In the rows, 128 means zero.
Each row of numbers stands for one node and depends on some of the facts below. Use the named rows to name the rest.

Known rows:
[144 114 139 132 143 112  95 140 124  58 120 107 138 103  82 104 122  83
 113 115 132 129 157 113 113 163]: flikle
[158 108 139 128 139 120  96 151 143  82 105 120 145 103  93 109 110  92
 118 134 139 128 155 127  77 164]: devun
[130 115 119 112 106 120 124 163 114 124 119 113 153 114 119 120 149 100
 134  91 123 127  93 174  98 128]: mikler
[130 114 125 110  98 123 105 114 125 140 123 132 161 103 122 129 143 122
  93 105 123 119 124 164 142 128]: lepel
[139 127 146 121 123 139 129 141 142 134  94 129 144 102 124 132 121 113
 138 142 131 105 130 151 134 111]: bukil
[132 130 148 120 134 142 114 144 136 135  92 128 157 120 108 133 117 102
 130 155 137 116 120 140  94 131]: gudazo
[125 126 133 126 137 133 136 144 124  94 138 125 144 109 117 115 136 101
 103 119 130 123 130 141  74 125]: lorenik
[130 109 112 123 110 118 118 140 119 110 142 126 153 104 120 114 152 111
 102  84 123 132 121 165  84 132]: plobrevos
[136 115 155 105 126 131 134 159 139 105 113 125 137 101 134 127 128 103
 149 144 135 116 120 147  61 124]: mugren
[118 124 145 128 146 137 124 138 121  94 137 122 151 113 102 117 139  95
  94 135 129 130 137 126 102 131]: liflun
[127 122 144 125 137 137 127 141 132 103 120 129 148 108 106 119 129  98
 114 143 136 124 131 134  65 132]: devam
[130 111 139 124 139 134 131 154 128 102 131 123 147 104 119 113 138 100
 102 131 132 127 128 144  51 129]: drubes
[151 119 138 140  90 121 150  54 121 150 147 169 139 112 124 113 155  72
 134  86 119 144  83 137  97 115]: vostur
[155 119 147 118 126 117  81 129 143  87  98 121 143  99 106 120 110  96
 127 139 135 115 157 128 120 159]: lestisker
[136 136 150 133 128 131 159  94 126 106 144 147 134 113 124 112 138  79
 122 123 129 132 124 117  73 109]: giri
[165  97 105 119 109  85  72 148 131  92  98 114 156 108  91 107 119  95
 126  88 132 135 138 157 100 184]: gubro
[122 120 138 120 154 137 119 161 126  97 132 121 158 116 101 117 132  89
  89 147 137 136 134 124  54 136]: kloplo

There are 3 kinds of fact about the nodes: Δ, λ, φ.
baklis (Δ bugon) (λ labrar, tredre) (φ brekle)
bigrik (Δ gudris)
bivi (Δ gudris) (φ nulon)
bofer (Δ zegrel) (λ bulam)
bonem (Δ gudris) (λ kidris) (φ goka)
botru (Δ gekle) (λ flila) (φ dribran)
bratan (Δ tagrol) (φ dreskek)
brekle (Δ bugon) (φ tredre)
breplek (Δ dagrir) (φ kodu)
bribor (Δ vostur) (φ giviklam)
bridror (Δ tepus)
brufo (Δ mikler) (λ pokluk) (φ gravurul)
brumom (Δ gekle)
bukil (Δ stigridrir) (λ flere)
bulam (Δ zegrel) (λ gute, munal, drunodrur) (φ munal)
buzin (Δ giras) (λ ligrok)
dager (Δ stipi)
dagrir (Δ topos) (φ ribren)
devam (Δ lafe) (φ govon)
devun (Δ zogi) (φ soflu)
divin (Δ plinustun)
dogistor (Δ klavol) (φ kife)
drebro (Δ gribrofler)
drefevo (Δ zegrel) (φ bulam)
drena (Δ klaplur) (φ romo)
dreskek (Δ tagrol) (φ sabro)
dribran (Δ gekle) (φ brumom)
drimetren (Δ samas) (φ sigru)
driplebek (Δ lepel) (φ klatek)
driplu (Δ dager) (λ nibe)
drotrubrem (Δ gudris) (λ bivi) (φ bivi)
drubes (Δ sabro) (φ trufle)
drudriflek (Δ dribran) (φ zokik)
drunodrur (Δ zegrel) (λ munal, bulam) (φ steke)
duplor (Δ plobrevos) (φ totrun)
flafodom (Δ sigru)
flere (Δ stigridrir) (φ mikler)
flikle (Δ zogi) (φ devun)
flila (Δ gekle) (λ botru) (φ botru)
fliskes (Δ gribrofler) (φ drebro)
flufaflis (Δ dager) (φ gudazo)
fome (Δ vostur) (λ sistidrem)
foti (Δ dager) (φ kika)
futi (Δ topos) (λ maklar) (φ dagrir)
geplos (Δ vostur) (φ sistidrem)
giras (Δ temapin) (φ veral)
giri (Δ tepus) (φ bridror)
giviklam (Δ vostur) (φ fome)
goka (Δ gudris) (λ bigrik, bonem) (φ kidris)
govon (Δ lafe) (φ rograga)
gravurul (Δ mikler)
greplar (Δ giras) (λ buzin) (φ ligrok)
gribrofler (Δ gekle) (φ flila)
gubro (Δ skodom) (φ vireze)
gudazo (Δ dager) (φ driplu)
gudris (Δ temapin)
gute (Δ zegrel) (φ drefevo)
kidris (Δ gudris) (λ drotrubrem) (φ bigrik)
kife (Δ klavol) (λ nedrerok, tridraso) (φ zegrel)
kika (Δ dager) (φ nibe)
klaplur (Δ skodom) (φ zogi)
klastar (Δ tagrol) (φ plalifon)
klatek (Δ lepel) (φ laklik)
kleplan (Δ skodom) (φ klaplur)
klograk (Δ lafe)
klogru (Δ lepel) (φ driplebek)
kloklin (Δ plalifon)
kloplo (Δ dagrir) (φ breplek)
kodu (Δ dagrir) (φ vuplor)
kofin (Δ skodom) (φ vaflu)
labrar (Δ bugon) (φ baklis)
lafor (Δ skodom) (φ kofin)
laklik (Δ lepel) (φ sigo)
lastor (Δ gubro) (φ rizo)
lepel (Δ stigridrir) (φ bukil)
lestisker (Δ klaplur) (λ romo) (φ noklam)
liflun (Δ lafe) (φ devam)
ligrok (Δ giras) (φ rubris)
lorenik (Δ plalifon) (φ kloklin)
maklar (Δ topos) (φ reflom)
mikler (Δ stigridrir) (φ lepel)
mikor (Δ klastar)
mosti (Δ zogi) (λ flikle)
mugren (Δ plinustun) (λ sufuski) (φ sufuski)
munal (Δ zegrel) (λ gute) (φ drunodrur)
nedrerok (Δ klavol) (φ tridraso)
nibe (Δ dager) (φ skise)
noklam (Δ klaplur) (λ lestisker)
nulon (Δ gudris) (λ bigrik, drotrubrem) (φ bonem)
peska (Δ pladro)
pipli (Δ bugon) (λ labrar) (φ labrar)
pladro (Δ bugon) (φ vostur)
plalifon (Δ tagrol)
planu (Δ plobrevos) (φ duplor)
plobrevos (Δ plinustun) (φ mugren)
ploduklon (Δ rokabuk)
plogra (Δ sigru) (λ pluzi) (φ pluzi)
pluzi (Δ sigru) (λ plogra, flafodom) (φ flafodom)
pokluk (Δ mikler) (λ gravurul) (φ trupil)
ralor (Δ temapin) (φ giras)
reflom (Δ topos) (φ sapok)
ribren (Δ topos) (λ futi, reflom)
rizo (Δ gubro)
rograga (Δ lafe) (λ liflun) (φ klograk)
rokabuk (Δ temapin) (φ ralor)
romo (Δ klaplur) (φ lestisker)
rubris (Δ giras) (φ buzin)
sabro (Δ tagrol) (φ klastar)
sapok (Δ topos) (λ futi) (φ futi)
sazar (Δ bratan) (φ skeskas)
senu (Δ stipi) (λ traman) (φ dager)
sigo (Δ lepel) (λ driplebek)
sigru (Δ samas)
sistidrem (Δ vostur) (φ bribor)
skeskas (Δ bratan) (λ sazar)
skise (Δ dager) (φ flufaflis)
skobestek (Δ skodom) (λ kofin, zibe)
skodor (Δ bugon) (λ labrar, tredre) (φ pladro)
soflu (Δ zogi) (φ mosti)
steke (Δ zegrel) (λ bulam) (φ trastam)
stike (Δ gubro) (φ lastor)
stumo (Δ dagrir) (λ kodu, vuplor)
sufuski (Δ plinustun) (φ divin)
tepus (Δ bugon)
totrun (Δ plobrevos)
traman (Δ stipi) (φ senu)
trastam (Δ zegrel) (φ bofer)
tredre (Δ bugon) (φ tepus)
tridraso (Δ klavol)
troklil (Δ dagrir) (λ kloplo) (φ stumo)
trufle (Δ sabro)
trupil (Δ mikler) (λ gravurul, pokluk) (φ brufo)
vaflu (Δ skodom) (φ gubro)
veral (Δ temapin) (φ gudris)
vireze (Δ skodom) (φ zibe)
vostur (Δ bugon) (φ zepus)
vuplor (Δ dagrir) (φ troklil)
zegrel (Δ klavol) (φ nedrerok)
zepus (Δ bugon) (φ pipli)
zestidi (Δ gribrofler) (φ fliskes)
zibe (Δ skodom) (λ vireze) (φ kleplan)
zogi (Δ skodom) (φ skobestek)
zokik (Δ dribran)
zotok (Δ rokabuk) (φ ploduklon)

Which node is each row?
No name comes twice in this set of rows, the named rows included.
[125 129 144  88 143 150  91 146 140 141 100 103 152 113 122 141 119 117
  84 176 143 106 117 151  90 124] | trastam
[118 139 135 101 148 146 118 151 127 110 133  98 139 111 134 120 129 115
  71 149 137 111 134 142  85 114] | drefevo

The same nodes again, as new rows of numbers:
Some nodes and their rows:
[133 143 119 133 152 120 102 136 122 144 127 142 119 124 142 138 116 129
 138 144 131 151 139 133 132 116 127 117 129 135 127 118 127 125 123 128
 135 129 122 140 120 139 127 126 105]: vuplor
[140 145 111 138 130 112 121 117 114  79 126 132 131 125 122 129 124 118
 132 110 128 122 123 139 133 123 128 119 126 138 117 116 106 134 115 121
 135 129 121 120 134 163 131 138 130]: romo
[134  90 147 118 119 151 145 133 143 123 130 118 140 123 117 134 138 117
 123 138 104 139 119 100 132 119 126 128 127 103 128 117 115 107 164 143
 137 134 134 127 137 118 130 102 121]: zegrel
[ 98 145  85 110 114 123 249 110 124  74 141 127 105 153 106 119 121 157
  95 101 159  91 114 105 129 209 111 159 145 178 105 134 143 133 173 177
  88 138 116 138 124 124 119 193 115]: pokluk
[123 120 120 124 139 125 112 135 125 130 124 126 128 127 125 133 128 123
 133 144 128 129 132 109 132 104 125 130 134 116 127 129 122 125 106 131
 140 122 123 126 126 132 133 117 121]: zokik
[136 146 128 140 145 118 109 136 122 146 128 144 119 123 146 140 111 130
 132 137 133 151 140 155 124 126 128 109 124 141 128 114 126 126 141 123
 126 132 125 145 123 139 125 127 106]: breplek
[136 151 181 142 123 112 111 127 132 141 113 117 144 128 122 121 135 105
  90 169 133 102 132 114 116 122 131 119 123 119 137 128 151 139 131 111
 132 130 132 141 133 140 139 129 142]: sistidrem
[140 178 161 110 120 131  97 122 153 169 119 133 137 130 141 107 155 125
 114 152 147 115 137  86 146 121 140 126 130 121 155 162 148 135 120 126
 113 127 129 110 126 137 126 160 156]: baklis
[135 139 140 138 127 117 137 131 125 133 128 135 128 126 134 135 121 129
 123 128 126 134 129 155 118 140 126 114 121 138 128 115 126 127 147 119
 120 130 133 136 134 139 129 125 117]: planu
[138 143 111 140 133 115 125 117 113  73 123 130 131 125 119 130 122 117
 135 111 129 118 124 133 133 116 128 120 127 137 115 117 109 133 109 124
 141 127 120 121 133 157 132 131 129]: lastor
[143 147 117 145 126 110 136 118 115  80 126 132 132 124 125 131 119 121
 125 109 124 123 123 154 128 135 127 113 121 145 115 111 111 135 129 117
 131 131 125 127 136 161 131 136 127]: stike
[132 125 136 131 126 117 145 137 128 135 132 130 133 125 142 135 121 128
 121 120 125 136 133 145 124 141 128 115 122 133 130 116 129 125 154 120
 122 132 135 139 136 127 130 123 124]: lorenik
[124  97 123 123 128 122 155 137 129 122 129 118 140 125 135 132 128 117
 128 110 125 125 134 118 129 128 128 123 128 121 128 124 126 127 135 123
 133 128 130 127 135 116 134 117 139]: plinustun
[125 116 130 133 141 124 104 135 130 162 138 115 113 130 110 130 138 138
 147 143 106 124 123 145 151  93 129 135 130 115 119 134 113 126  85 145
 166 118 135 113 128 123 124 114 113]: ploduklon
[134 130 145 143 127 114 129 132 133 170 142 123 114 128 123 133 130 146
 131 129 106 127 125 182 136 130 129 120 117 129 123 123 118 128 126 134
 144 127 146 125 137 125 119 126 110]: zotok
[123  85 123 120 129 124 162 143 131 120 130 114 145 125 143 132 129 117
 127 103 127 125 137 110 136 129 131 125 127 120 129 125 129 126 143 120
 134 129 132 127 137 110 135 115 146]: tagrol
[125  89 127 129 131 118 148 141 135 150 142 108 126 128 126 129 137 134
 139 107 110 120 130 146 150 114 132 128 122 117 125 129 120 128 117 132
 156 125 140 117 137 107 126 117 132]: temapin

Which node is each row?
No name comes twice in this set of rows, the named rows included.
[134 124 137 142 131 117 115 133 130 165 141 121 115 129 120 132 130 140
 133 129 109 128 125 172 141 122 128 123 121 126 124 123 120 128 118 136
 147 124 142 123 134 125 122 120 113] | ralor
[147 187 168 117 111 127 112 117 153 173 123 138 137 128 149 107 150 132
 104 143 144 118 137 110 136 147 141 116 121 132 155 153 152 135 146 121
  98 131 135 121 130 140 121 165 156] | skodor
[101 139  93 114 133 112 190 128 110  77 123 122 119 142 102 135 124 136
 112 132 150  98 123  99 120 148 108 146 151 141 111 128 117 125 107 158
 117 116 114 126 130 143 140 146 111] | gravurul
[134 148 177 140 126 118 101 125 130 140 110 116 142 129 119 122 135 104
  93 174 133  98 129 107 123 111 132 121 128 115 134 131 150 138 119 114
 135 127 130 138 131 136 141 123 141] | bribor
[131 135 101 134 138 118 107 119 111  66 122 127 130 127 112 126 128 112
 136 119 128 117 124 112 137  99 127 131 134 131 114 122 104 131  90 129
 149 123 114 114 129 156 135 129 128] | rizo
[127 134 162 134 135 121  98 128 127 131 109 115 141 130 114 121 139 104
 105 176 133 102 130  90 131  97 130 130 133 109 133 135 142 135 102 121
 146 124 124 131 127 135 141 117 137] | bridror
[130 119 134 124 136 142 108 132 131 131 122 126 127 126 109 132 134 119
 132 161 118 134 122 100 127  98 123 131 133 111 126 124 112 114 122 143
 142 126 125 124 126 135 129 110 106] | tridraso
[122 133 119 117 124 147 119 117 135 141 131 135 121 132 130 119 132 136
 138 129 138 133 125 112 131 130 131 144 132 132 134 142 139 129 128 134
 117 130 123 125 115 119 118 145 133] | rograga
[122 103 155 126 131 120 122 136 132 125 113 100 154 128 123 119 139  95
 102 149 134  95 132  74 139 101 134 134 133 103 132 136 147 136 108 116
 148 125 128 127 132 115 146 114 162] | tepus
[130  89 139 120 122 137 146 136 139 120 128 116 141 124 123 131 135 116
 125 126 113 133 125 106 131 125 126 126 127 112 128 120 120 116 153 135
 135 132 133 129 135 118 133 107 130] | klavol
[141 179 161 115 117 132 100 117 151 166 120 134 137 129 142 107 150 128
 108 147 144 116 136  96 140 130 141 124 126 125 153 157 152 136 128 125
 107 130 130 115 127 134 123 159 155] | pipli
[130  95 135 135 122 115 162 140 136 159 146 110 127 127 132 130 132 140
 133  99 103 121 127 169 149 134 133 122 115 122 125 124 123 130 137 128
 150 129 146 123 143 107 123 118 132] | rokabuk

The same nodes again, as new rows of numbers:
Some rows with their names:
[165 169 151 112 126 133 120 113  40  99 101  67 134]: pladro
[132  93 132 122 148 139 106 133 108  80 161 185 159]: mosti
[171 138 156 114 162 119 164 104  78  88 137 157 135]: flikle
[135 188 118 123 100 126  81 125  89 103 106 118 177]: tagrol
[162 207 133 125 111 118 104 114  75 112  99 106 169]: bratan
[103 102  95 103 147 134 151 135 171 110 127 134 133]: gudazo
[127 135 117 112  98 146  73 134  69  87 104 102 143]: tepus
[ 89  81 122 143 112 112 130 158 148 170 159 178 147]: buzin
[126 193 142 143  98 120  82 144 137 120 119 107 153]: klavol
[111 109  98  97 162 132 174 130 169 109 122 127 131]: vuplor
[ 87 107 159 191  80 142  43  97 107 172 198 159  83]: pokluk
[149 119 149 117 165 131 132 128  95  95 157 166 153]: zibe
[104 101 103 122 111 130 110 137 163 128 128 148 124]: brumom
[156 153 124 119 105 128  69 118  50  53 133 189 197]: klaplur
[ 93 118 100 150  53 102  84 154 113 148 146 191 184]: gudris
[130  88 170 201 148 148 115 141 189 137 141  98  78]: drunodrur
[151 124 158 107 164 140 176 116  81 118 104  58  76]: geplos

Rows to name:
No name comes twice in this set of rows, the named rows included.
[149 139 139  97 172 116 202 115 130 124 117 110 121] | maklar
[152 172 125 152  61 122  58  99 100 184  92 115  94] | mikler
[122 101 112 148  80 126  88 110 163 203 106 134  56] | laklik
[ 93  99 141 177  83 141  54 106 128 180 172 149  78] | trupil
[142 161 136 108 114 141 103 121  57  95 102  81 137] | bugon
[131 113 117 150  91 125 103 108 156 203 105 125  52] | klatek
[123 141 119 114 129 132 136 134 139 122 121 114 125] | mikor
[115 162 104 132  78 131  48 138 109  97 110 143 183] | plalifon
[124  97 131 107 138 142 136 134 107 115 115  86  87] | giviklam
[ 98 125 135 135 110 126 110 149 197 144 137 125 104] | nedrerok
[136 161 159 141 135 117 156 128 166 151 133  94  98] | dogistor
[128 104 108 163  91 104 168 137 152 176 155 147 123] | bivi
[114  77  50 215  61 149 129 162 212 177 197 140 142] | kidris

